Where the symbols take the elements:
s767: w>s499, h>s812, g>none, s>s651, r>s798
s985: w>s810, h>s538, g>s499, s>s914, r>s117
s879: w>s617, h>s117, g>s438, s>s722, r>s194
s267: w>s594, h>s292, g>none, s>s798, r>s651
s774: w>s943, h>s914, g>s599, s>s194, r>s722
s328: w>s114, h>s253, g>s977, s>s538, r>s56
s284: w>s746, h>s296, g>none, s>s292, r>s812
s114: w>none, h>s783, g>s328, s>s853, r>s878
s972: w>s845, h>s767, g>none, s>s224, r>s457
s729: w>none, h>s617, g>s460, s>s624, r>s808
s599: w>s774, h>s779, g>s224, s>s845, r>s276
s624: w>none, h>s80, g>s143, s>s729, r>s783
s159: w>none, h>s810, g>s194, s>s943, r>s617
s989: w>none, h>s12, g>s117, s>s673, r>s810
s812: w>s5, h>s370, g>none, s>s373, r>s284
s194: w>s159, h>s985, g>s845, s>s774, r>s879
s746: w>s928, h>s178, g>s284, s>s666, r>s5
s960: w>s117, h>s746, g>s798, s>s594, r>s499
s370: w>s113, h>s972, g>none, s>s95, r>s296
s845: w>s194, h>s499, g>s972, s>s599, r>s438
s276: w>s722, h>s594, g>s762, s>s438, r>s599
s80: w>none, h>s673, g>s722, s>s617, r>s943
s460: w>s729, h>s879, g>s178, s>s143, r>s355
s654: w>s833, h>s762, g>none, s>s296, r>s95
s928: w>s12, h>s460, g>s746, s>s56, r>s538
s292: w>s666, h>s654, g>none, s>s284, r>s373
s499: w>s985, h>s5, g>s767, s>s779, r>s960
s833: w>s143, h>s276, g>s654, s>s178, r>s86
s355: w>s808, h>s194, g>s113, s>s253, r>s460
s12: w>none, h>s729, g>s928, s>s878, r>s853
s617: w>none, h>s989, g>s879, s>s80, r>s159
s113: w>s355, h>s845, g>s370, s>s86, r>s178
s56: w>s878, h>s143, g>s666, s>s928, r>s328
s666: w>s56, h>s833, g>s292, s>s746, r>s977
s86: w>s253, h>s599, g>s95, s>s113, r>s833
s850: w>none, h>s114, g>s914, s>s810, r>s673
s762: w>s276, h>s267, g>none, s>s457, r>s224
s594: w>s973, h>s666, g>s267, s>s960, r>s779
s973: w>s673, h>s56, g>s594, s>s117, r>s914
s95: w>s86, h>s224, g>none, s>s370, r>s654
s808: w>none, h>s159, g>s355, s>s783, r>s729
s224: w>s599, h>s651, g>none, s>s972, r>s762
s783: w>none, h>s943, g>s253, s>s808, r>s624
s722: w>s80, h>s973, g>s276, s>s879, r>s774
s673: w>none, h>s878, g>s973, s>s989, r>s850
s457: w>s438, h>s798, g>none, s>s762, r>s972
s977: w>s328, h>s86, g>s373, s>s5, r>s666
s651: w>s779, h>s373, g>none, s>s767, r>s267
s943: w>none, h>s850, g>s774, s>s159, r>s80
s779: w>s914, h>s977, g>s651, s>s499, r>s594
s914: w>s850, h>s328, g>s779, s>s985, r>s973
s810: w>none, h>s853, g>s985, s>s850, r>s989
s5: w>s538, h>s113, g>s812, s>s977, r>s746
s143: w>s624, h>s722, g>s833, s>s460, r>s253
s853: w>none, h>s808, g>s538, s>s114, r>s12
s253: w>s783, h>s774, g>s86, s>s355, r>s143
s373: w>s977, h>s95, g>none, s>s812, r>s292
s798: w>s960, h>s284, g>none, s>s267, r>s767
s878: w>none, h>s624, g>s56, s>s12, r>s114
s438: w>s879, h>s960, g>s457, s>s276, r>s845
s117: w>s989, h>s928, g>s960, s>s973, r>s985
s538: w>s853, h>s355, g>s5, s>s328, r>s928
s296: w>s178, h>s457, g>none, s>s654, r>s370
s178: w>s460, h>s438, g>s296, s>s833, r>s113

In the rows, 64 means zero.

The rows follow the links: the fewer symbols apart two elements are, the more alike their rows tend to be.

Each row is also shifted at random along 4 hidden directions that mean nothing.

Row, then element:
  42    59    68    61    78    64    67    67    75    50    81    59    62    72    36    75    78    54    87    69   109    76    66    10    53    43    50    70    72: s457
  88    72    38    82    54    24    42    58    46    54    48    49    60    42    81    66    55    56    35    56    51    79    34    59    64    88    67    29    68: s80
  83    65    49    40    56    37    65    63    70    47    72    87    70    86    57    89    85    76    65    72    67    34    70    62    65    49    74    45    57: s224
  52    57    69    75    52    66    37    74    50    77    59    86    58    80    77    62    54    59    65    50    91    48    80    49    61    57    86    43    62: s194
  80    75    70    60    41    49    69    65    49    47    55    55    73    48    51    70    86    39    51    81    46    59    30    78    61    75    42    27    38: s594
  90    36    69    73    70    58    70    48    68    78    57    68    56    93    60    64    92    77    73    54    73    56    77    72    51    50    66    62    62: s767
  75    70    34    65    54    52    73    75    82    67    62    44    56    26    64    73    43    53    56    87    55    74    47    49    74    73    64    68    66: s143
  63    55    78    67    73    58    62    61    80    71    74    80    57    78    65    72    80    82    73    62    95    58    90    38    36    40    76    70    81: s972
  68    41    76    54    47    84    63    53    65    74    51    78    60    77    59    47    78    78    83    57    65    60    89    94    65    63    74    57    57: s5
  52    46    87    81    57    74    56    54    76    95    49    70    63    76    85    63    88    80    67    55    75    54    76    91    32    45    75    60    55: s499
  78    75    71    57    67    77    89    58    73    70    84    78    58    77    48    59    63    72    92    59    72    63    94    58    58    50    71    81    65: s370
  60    71    67    47    90    65    83    64    74    47    73    55    74    75    45    77    91    68    64    92    67    67    33    65    56    51    37    73    58: s267
  44    79    50    74    46    59    84    74    36    85    65    84    56    88    64    50    43    38    82    54    63    46    87    44    74    79    90    47    67: s808
  73    95    56    66    56    43   104    64    77    80    78    53    49    39    59    72    83    64    61    86    63    72    59    42    57    71    66    73    73: s654
  46    93    83    49    54    46    49    89    65    74    64    85    75    65    85    90    42    76    50    65    73    46    75    62    63    51    91    69    62: s774
  74    44    62    80    62    73    53    40    42    71    49    68    70    86    78    38    54    67    63    46    37    62    82    86    84    91    71    59    73: s853
 109   108    66    66    41    40    80    64    76    75    66    44    48    15    67    58    65    64    43    86    44    77    59    74    58    74    61    59    73: s833
  73    71    59    84    90    87    58    53    43    59    62    47    62    52    74    44    32    63    57    44    56    82    65    43    70    73    55    87    84: s729
  52    82    84    36    73    45    55    92    84    57    77    92    79    69    63    96    63    73    61    72    77    47    72    56    60    38    80    63    57: s599
  63    83    72    69    65    98    72    65    51    65    70    53    68    46    57    32    42    55    72    62    75    72    67    33    72    70    50    74    66: s460
  77    53    44    53    61    55    55    87    84    51    74    81    74    66    78    88    33    54    74    72    51    59    72    67    92    53    92    77    61: s253
  37    60    66    64    49    44    57    79    70    78    52    63    72    74    84    84    62    54    69    74    61    44    57    88    69    52    83    52    44: s914
  78    88    61    73    57    74   100    54    58    80    76    63    51    56    38    45    81    60    81    66    75    72    80    47    53    77    48    64    73: s296
  54    45    76    59    62    51    62    76    79    58    62    64    80    79    75    95    77    68    65    80    60    45    57    79    59    52    72    64    39: s779

In each set, the symbols that take the first to the second take the third to the fourth, perhaps in another order. Give the fourth.
Answers are names.
  56    43    76    67    72    68    76    48    76    81    66    68    51    90    61    78    95    81    79    53    82    51    68    64    45    52    71    77    62
to   67    79    97    53    46    93    77    66    49   101    59    82    59    72    59    35    76    75    68    62    60    52    94    91    54    66    69    63    61
as   60     8    65    81    70    89    55    51    84    42    53    28    67    62    53    71    79    60    81    67    85    81    41    45    52    53    58    72    62
to s928

  78    77    61    50    62    51    48    86    83    66    70    73    71    52    84    71    37    66    65    80    52    56    77    72    75    61    85    80    71
to   65    83    50    81    64    34    56    72    65    66    51    48    57    44    88    67    38    62    26    60    71    82    43    54    61    77    70    62    86
as   33    62    74    75    69   109    62    60    54    73    67    37    64    47    62    33    54    67    68    50    69    80    68    69    71    78    45    83    70
to s808

 107    55    67    63    66    80    74    48    61    66    87    88    67    90    46    60    85    65    86    61    64    55    89    71    70    58    71    70    66
to   82    50    65    71    50    78    62    58    83    86    71    78    40    67    65    54    59    57    92    67    73    62   104    47    67    56    77    74    62
as   74    64    83    89    74    80    41    63    69    71    50    39    53    32    90    49    51    79    45    54    90    84    66    40    42    55    65    62    75
to s617

  78    54    85    63    70    92    58    46    47    60    58    49    74    69    47    46    82    50    72    53    76    73    40    68    46    62    32    48    41
to   59    72    60    48    52    61    70    60    78    60    53    44    61    27    56    62    77    80    59    86    45    74    46    87    75    76    51    65    57
as   39    48    67    86    69    65    62    62    41    85    47    65    56    87    87    51    50    69    58    43    74    57    72    72    52    67    77    64    66
to s114

  79    43    71    85    51    71    37    49    58    52    55    54    53    40    62    62    54    48    62    47    87    82    53    32    54    73    64    43    53
to   69    69    65    40    53    50    55    80    72    33    71    62    84    45    43    93    72    49    57    79    70    66    45    45    67    54    49    35    45
as   56    64    94    80    72    87    54    66    53    83    54    79    78    80    78    50    60    68    64    53    82    35    67    82    52    53    63    62    45
to s779

  90    87    53    44    93    68    88    60    83    45    90    68    69    52    41    78    75    73    65    82    58    74    53    49    72    52    38    98    76
to   49    60    74    76    82    61    79    52    85    65    73    57    48    61    50    73    82    70    66    59   102    84    67    28    40    53    55    69    75
as   66    72    84    67    52    62    59    67    66    93    56    78    41    66    73    61    62    82    63    56   100    51   100    52    46    57    86    53    62
to s779

  58   110    63    59    84    58    78    86    45    55    77    57    75    61    65    39    37    58    48    66    57    49    62    57    85    74    44    84    78
to   61    60    71    84    56    89    66    64    66    81    60    36    30    23    80    47    39    49    72    55    81    91    76    45    57    69    71    74    75
as   79    73    60    56    64    46    46    75    60    26    64    61    84    48    55    76    46    47    54    69    64    67    45    54    75    70    48    41    50
to s438

  37    64    82    69    51    97    78    46    75    72    61    24    42    46    53    50    71    76    66    64    81    88    81    54    54    73    59    74    71
to   75    54    63    33    53    70    63    66    80    54    64    86    91    71    58    80    73    72    70    80    38    55    67   103    89    63    71    70    57
as  100    58    66    73    56    91    68    46    66    65    62    57    58    35    40    47    56    55    79    60    67    87    72    51    60    77    56    64    71
to s86

  36    52    75    67    97    89    52    68    50    62    69    71    72   114    80    57    44    82    62    45    71    41    69    70    59    47    63    84    74
to   87    59    42    88    52    63    55    57    41    84    62    69    47    78    80    45    32    61    65    43    50    59    87    66    70    82    87    64    77
as   36    63    56    78    69    82    65    50    44    65    61    49    61    65    62    41    40    65    59    59    55    75    63    54    64    85    43    64    72
to s617

  84    81    60    43    91    74    83    42    65    40    85    67    82    75    36    57    95    80    64    80    40    73    56    91    76    70    33    76    63
to   69    62    67    61    64    86    91    37    66    73    73    49    51    66    46    52    87    76    79    63    73    88    66    68    53    66    51    65    77
as   97    74    49    57    74    45    58    46    73    30    75    67    75    63    51    92    86    73    57    69    67    76    40    51    55    59    48    55    64
to s457

  67    76    60    54    69    47    74    63    77    38    76    65    65    63    40    94    80    64    68    83    82    69    46    44    58    53    55    63    61
to   70    41    88    74    72   101    58    46    50    47    57    45    80    69    48    62    77    52    76    64    79    74    43    63    54    49    41    47    40
as   46    57    47    57    34    58    71    68    72    55    53    42    66    45    58    71    65    52    61    77    31    80    46    64    89    88    55    57    54
to s729

  72    63    81    68    73    90    40    61    47    36    59    62    76    56    61    56    50    55    58    51    87    73    62    39    57    65    47    57    56
to   70    53    67    84    82    66    41    57    46    68    68    79    62    68    91    54    37    83    50    40    70    71    73    60    61    60    76    74    81
as   61    41    77    68    53    82    43    53    62    84    49    61    62    57    85    48    50    78    69    51    52    76    82   100    78    70    84    73    65
to s12

  81    66    53    32    55    59    67    90    80    62    80    80    68    58    60    77    50    58    85    89    52    44    73    61    82    51    87    80    53
to   68    79    70    41    49    59    65    78    53    41    70    67    85    49    35    76    80    42    62    83    71    51    47    44    65    58    50    47    43
as   88    96    53    60    38    34    89    74    69    82    76    93    58    66    50    76    94    61    73    75    52    55    83    67    69    69    80    53    64
to s762

  79    63    83    76    61    93    59    57    70    82    63    82    52    55    87    49    29    67    78    53    68    61    98    64    66    51    86    87    74
to   34    50    88    83    49    71    59    77    68    94    42    59    46    75    83    59    67    68    70    59    85    43    73    67    43    57    86    53    53
as   46    57    62    59    54    74    90    46    70    88    68    88    51    84    44    61    92    66    86    59    65    57    84    67    56    74    73    60    65
to s972

  86    62    69    66    55    92    76    54    67    67    73    55    49    39    46    49    64    48    80    74    73    76    71    33    67    74    61    67    70
to   79    91    72    58    69    41    64    70    81    66    64    46    59    21    68    72    62    80    39    73    81    70    41    58    55    56    56    59    63
as   26    85    62    54    86    59    69    88    65    82    79    74    55    62    88    55    26    83    53    69    56    59    73    57    72    48    89   103    82
to s159

  54    59    54    68    83    34    41    82    68    59    60    75    78    72    89    80    36    71    49    58    70    58    59    62    60    62    85    79    67
to   58    55    46    50    86    55    49    66    65    56    57    68    81    78    89    63    44    82    56    68    32    69    53    93    86    70    71    83    73
as   67    48    65    81    64    72    84    43    73    68    67    53    56    63    50    70    99    60    78    63    85    76    51    55    40    60    50    54    59
to s296

  68    62    78    86    64    77    45    63    57    58    51    60    54    44    70    52    47    58    50    51    93    80    64    33    48    70    57    48    65
to   56    50    95    70    59    84    59    64    58    88    44    72    66    85    71    68    81    71    75    60    84    47    73    85    50    48    76    57    53
as   70    50    65    77    35    58    54    45    70    58    55    44    44    35    57    70    75    51    73    55    91    86    56    28    41    67    73    34    66
to s767

